[[  0  32  19  39   7 -30]
 [ 19   3  46  32  47  12]
 [ 21 -50  45 -20  24   6]]
->
[[  0  32  19  39   7 -30]
 [ 21 -50  45 -20  24   6]]

[[ 27   2 -30  -7 -11   4  -4  -7  40]
 [  0   0   1  -5   5   2  -5  -1  -2]
 [  0   2   8   5 -28   0   2  11 -15]
 [  0  -1   2  -1  -3  -2   0   2   0]
 [  1  -1   3  -1  -4  -2  -1   2   0]
 [  0  -1   0   2   0   1   3  -1   0]
 [  0  -3  -9   5   8   4   7  -2   2]
 [ -9  12   0  14 -27   2   4   2  11]]
->
[[ 27   2 -30  -7 -11   4  -4  -7  40]
 [  0   2   8   5 -28   0   2  11 -15]
 [  1  -1   3  -1  -4  -2  -1   2   0]
 [  0  -3  -9   5   8   4   7  -2   2]]

[[-29 -15   4 -26   2 -22  -5  19  26  -8]
 [ -2 -20  12  -9  -6  -5  -3 -14 -10  34]
 [-31  18 -18  -6   0   7   1  -1 -12  19]
 [ 25  14  -3  -8   5 -16  22  -2  27  12]
 [ -6  14   5   4 -21  21 -14  -1   5 -22]
 [ 17  -9 -17  13  -8   6 -24  -4  23  12]
 [-13   9 -40  17  19  -9   7   7   7   7]
 [ 10   2 -10  14  16 -10   9   4 -17  -5]]
->
[[-29 -15   4 -26   2 -22  -5  19  26  -8]
 [-31  18 -18  -6   0   7   1  -1 -12  19]
 [ -6  14   5   4 -21  21 -14  -1   5 -22]
 [-13   9 -40  17  19  -9   7   7   7   7]]

[[ -5   4  36  16  10 -34  27   3  -9 -45   9 -20  -2]
 [ 16 -34   8  -6  43 -41  11 -28  18 -43 -20 -50  18]
 [ 15  -4  -4 -37  50 -16 -18 -51  28 -16 -25 -34  19]
 [ -5 -13  44  17  13 -15  31  11   1 -22  20 -10   7]
 [ 15  17  28  14  23   1   2  -6  -8 -27 -18 -40 -23]]
->
[[ -5   4  36  16  10 -34  27   3  -9 -45   9 -20  -2]
 [ 15  -4  -4 -37  50 -16 -18 -51  28 -16 -25 -34  19]
 [ 15  17  28  14  23   1   2  -6  -8 -27 -18 -40 -23]]

[[ 12   8  47]
 [ -5  32  -6]
 [ -1   1 -14]
 [  3  10  13]
 [  1 -10   0]
 [  6 -23   8]
 [ -8 -20  31]
 [ -2  10 -15]
 [-12  12  -7]
 [-13 -11 -46]]
->
[[ 12   8  47]
 [ -1   1 -14]
 [  1 -10   0]
 [ -8 -20  31]
 [-12  12  -7]]

[[ -5  21  15   4  45 -10  46  25  16]
 [-12  13  12  -4  -7  26  18 -14  -2]
 [  5  23   0   5  -8  20  21   3  18]
 [ -5  20  12  -5  25  25  13  17  22]
 [-15   6  21  -8  11  -9  19  13 -13]
 [ -2   7   6  -3  29  -1   6   7  24]
 [ -5  -2   7   1  12  10  19   0  13]]
->
[[ -5  21  15   4  45 -10  46  25  16]
 [  5  23   0   5  -8  20  21   3  18]
 [-15   6  21  -8  11  -9  19  13 -13]
 [ -5  -2   7   1  12  10  19   0  13]]

[[ -2  -4  -8  -2  -1   4   3  -6]
 [  1   1   0  -1  -2  -1  -1   0]
 [ 13   7   7   5  -5   0 -22  -1]
 [  6  41  12 -17  10   3  43 -20]
 [  2 -30   1   7   8  18 -49   1]
 [-13   4   4   2 -11  10   5  11]
 [ -8 -13 -34  12 -24  48 -38  26]]
->
[[ -2  -4  -8  -2  -1   4   3  -6]
 [ 13   7   7   5  -5   0 -22  -1]
 [  2 -30   1   7   8  18 -49   1]
 [ -8 -13 -34  12 -24  48 -38  26]]
---
[[-11   8  31  13  -8 -14  -2]
 [ -8   0  14   4  -7 -10  -5]
 [-15  10  46  17 -12 -20  -2]
 [  1  19  11  12   3   0  17]
 [ 13   6 -14  -1   9  17  10]
 [ 13  26   3  20  17   9  30]
 [-13  -6  20   8  -6 -17 -19]]
->
[[-13  -6  20   8  -6 -17 -19]
 [-11   8  31  13  -8 -14  -2]
 [ -8   0  14   4  -7 -10  -5]
 [-15  10  46  17 -12 -20  -2]
 [  1  19  11  12   3   0  17]
 [ 13   6 -14  -1   9  17  10]
 [ 13  26   3  20  17   9  30]]

[[-16  27   9  11   4  10 -17  39  -1]
 [ 12 -15  12 -15   1  -9  13 -18   2]
 [ -8   4 -15   4   4  -5  -8   6   8]
 [  1  19   2 -17   9   3  10  26  11]]
->
[[  1  19   2 -17   9   3  10  26  11]
 [-16  27   9  11   4  10 -17  39  -1]
 [ 12 -15  12 -15   1  -9  13 -18   2]
 [ -8   4 -15   4   4  -5  -8   6   8]]

[[ 13  37]
 [-28 -18]
 [ 23   1]
 [  6 -17]
 [ 15  -3]
 [-26 -16]]
->
[[-26 -16]
 [ 13  37]
 [-28 -18]
 [ 23   1]
 [  6 -17]
 [ 15  -3]]

[[-16   3   6   8  -8  25]
 [  7  -3  -4  27 -20   9]
 [-21  -5  -5   2  22  -6]
 [  0   8   7  18  -5 -14]
 [-12 -32 -26   4  31 -23]
 [-11 -30 -45  -3  -8  -5]]
->
[[-11 -30 -45  -3  -8  -5]
 [-16   3   6   8  -8  25]
 [  7  -3  -4  27 -20   9]
 [-21  -5  -5   2  22  -6]
 [  0   8   7  18  -5 -14]
 [-12 -32 -26   4  31 -23]]

[[  8  22]
 [ -8   8]
 [-10  52]
 [ 18  -8]
 [  7  -9]
 [ 18 -22]
 [ -2  40]
 [ -4  20]]
->
[[ -4  20]
 [  8  22]
 [ -8   8]
 [-10  52]
 [ 18  -8]
 [  7  -9]
 [ 18 -22]
 [ -2  40]]

[[ 15  27 -15]
 [ 14 -19  10]
 [ 40 -41  26]
 [-50   8  11]
 [ 15   1 -11]
 [-15   6   3]
 [-30  -3  41]
 [-42  10  -8]]
->
[[-42  10  -8]
 [ 15  27 -15]
 [ 14 -19  10]
 [ 40 -41  26]
 [-50   8  11]
 [ 15   1 -11]
 [-15   6   3]
 [-30  -3  41]]

[[-25   3  29  46 -34   9  27]
 [-18  14 -31  13  20  38 -43]]
->
[[-18  14 -31  13  20  38 -43]
 [-25   3  29  46 -34   9  27]]

[[ 10  -7 -45]
 [-24  20  10]
 [ 18 -15 -20]
 [  9  -9  18]
 [-18  16  18]
 [  2 -38  -9]
 [-33 -40  15]
 [-46  -8   9]
 [-10  -3 -12]
 [ -6  -6   3]]
->
[[ -6  -6   3]
 [ 10  -7 -45]
 [-24  20  10]
 [ 18 -15 -20]
 [  9  -9  18]
 [-18  16  18]
 [  2 -38  -9]
 [-33 -40  15]
 [-46  -8   9]
 [-10  -3 -12]]

[[ 47 -27]
 [ 14  15]
 [-40 -16]
 [ 23  -6]
 [ 24 -36]
 [ 42 -24]]
->
[[ 42 -24]
 [ 47 -27]
 [ 14  15]
 [-40 -16]
 [ 23  -6]
 [ 24 -36]]
